Here is a tiny trained network, its code and every weight. The questions are about switching its units off for an input and a class, where a switched-off unit gives its printed mean instead of its output.

import numpy as np


def w(rows, s, z=0):
    codes = np.array(rows[::2]) - 128.0
    scale = np.full(codes.shape[1], s)
    scale[-1] = z or s
    return codes * scale


def f(y):
    return y / 2 * (1 + np.tanh(0.7978845608 * (y + 0.044715 * y**3)))


def log_softmax(a):
    a = a - a.max(-1, keepdims=True)
    return a - np.log(np.exp(a).sum(-1, keepdims=True))


def net(x, mask):
    res = np.array(x, float).reshape(1, 6) / 4 @ E
    y = f(res @ A[0][:, :-1].T + A[0][:, -1])
    res = res + np.where(mask, y, B[0][:, -1]) @ B[0][:, :-1]
    return log_softmax(res[-1] @ U[:, :-1].T + U[:, -1])


A, B = {}, {}
E = w([
[122,128,126,124,128],'x0',
[130,129,128,130,125],'x1',
[52,136,193,199,107],'x2',
[163,140,206,44,120],'x3',
[139,128,129,134,124],'x4',
[142,4,143,93,131],'x5',
],0.012)
A[0] = w([
[156,161,29,108,195,9],'N0',
[154,255,106,97,131,124],'N1',
[87,173,128,195,170,156],'N2',
[123,69,47,151,161,1],'N3',
[65,84,216,160,77,143],'N4',
[80,150,138,230,115,87],'N5',
[99,181,119,214,96,105],'N6',
[131,150,148,172,119,177],'N7',
[129,62,28,180,147,183],'N8',
],0.0084,0.0033)
B[0] = w([
[106,195,142,179,130,192],'N0',
[73,243,204,160,224,251],'N1',
[138,76,3,80,15,221],'N2',
[165,165,217,159,242,181],'N3',
[79,244,184,207,172,240],'N4',
[132,89,79,72,59,231],'N5',
[138,63,52,57,51,229],'N6',
[111,180,88,135,47,172],'N7',
[87,227,218,210,172,253],'N8',
],0.007,0.0062)
U = w([
[94,185,105,224,109,72],'0',
[141,147,177,151,192,250],'1',
[165,2,33,43,38,49],'2',
],0.0094,0.0016)

Each question gives the input, the list of numbers given to net, and the class t.
The units are the neurons (one row each of A and B). Each row of codes is followed by its name. A weight is (code - 128) times the scale printed after its matrix; where a second scale follows, it is the last column's (A, B and U).
mask holds one flag per neuron, in row order. A switched-off neuron (its flag False) gives its mean, the last column of its row in B, instead of its output. The means were averaged over made-up inputs and are rounded, as every weight is.
A unit's drop is (log p(t) with every unit on - log p(t) with that unit switched off) / (log p(t) with every unit on - log p(t) with every unit switched off).
The circuit of an input: a set's keep is (log p(t) with only the set's units on - log p(t) with every unit switched off) / (log p(t) with every unit on - log p(t) with every unit switched off). Starting from all 9 units, units are removed one at a time, each time the one whose removal leaves the highest keep (on an exact tie, the one counted first), for as long as the keep stays at least 0.8.
circuit, biggest first: the units of the circuit, biggest drop first
top k neurons: the k neurons with the biggest drops, biggest first
drop of u: that unit's drop, to one decimal
input [1,5,-5,-2,3,8], class 1: top 2 neurons => [N8, N3]
input [6,4,-1,-7,-2,8], class 1: circuit, biggest first => [N3]
input [-3,-4,0,-6,-3,4], class 1: circuit, biggest first => [N3, N2]
input [-4,8,1,-3,2,0], class 2: circuit, biggest first => [N1, N4]
input [-5,-3,-3,-2,3,5], class 1: circuit, biggest first => [N2, N3]
input [3,5,1,-2,-5,-1], class 2: top 2 neurons => [N1, N4]
input [-3,5,-6,-4,8,3], class 1: drop of N3 => 0.2
input [-7,1,2,-1,-1,-1], class 2: drop of N1 => 0.2
input [2,-5,-5,-7,6,4], class 1: drop of N2 => 0.1
input [-8,8,-6,-7,7,8], class 1: drop of N3 => 0.1
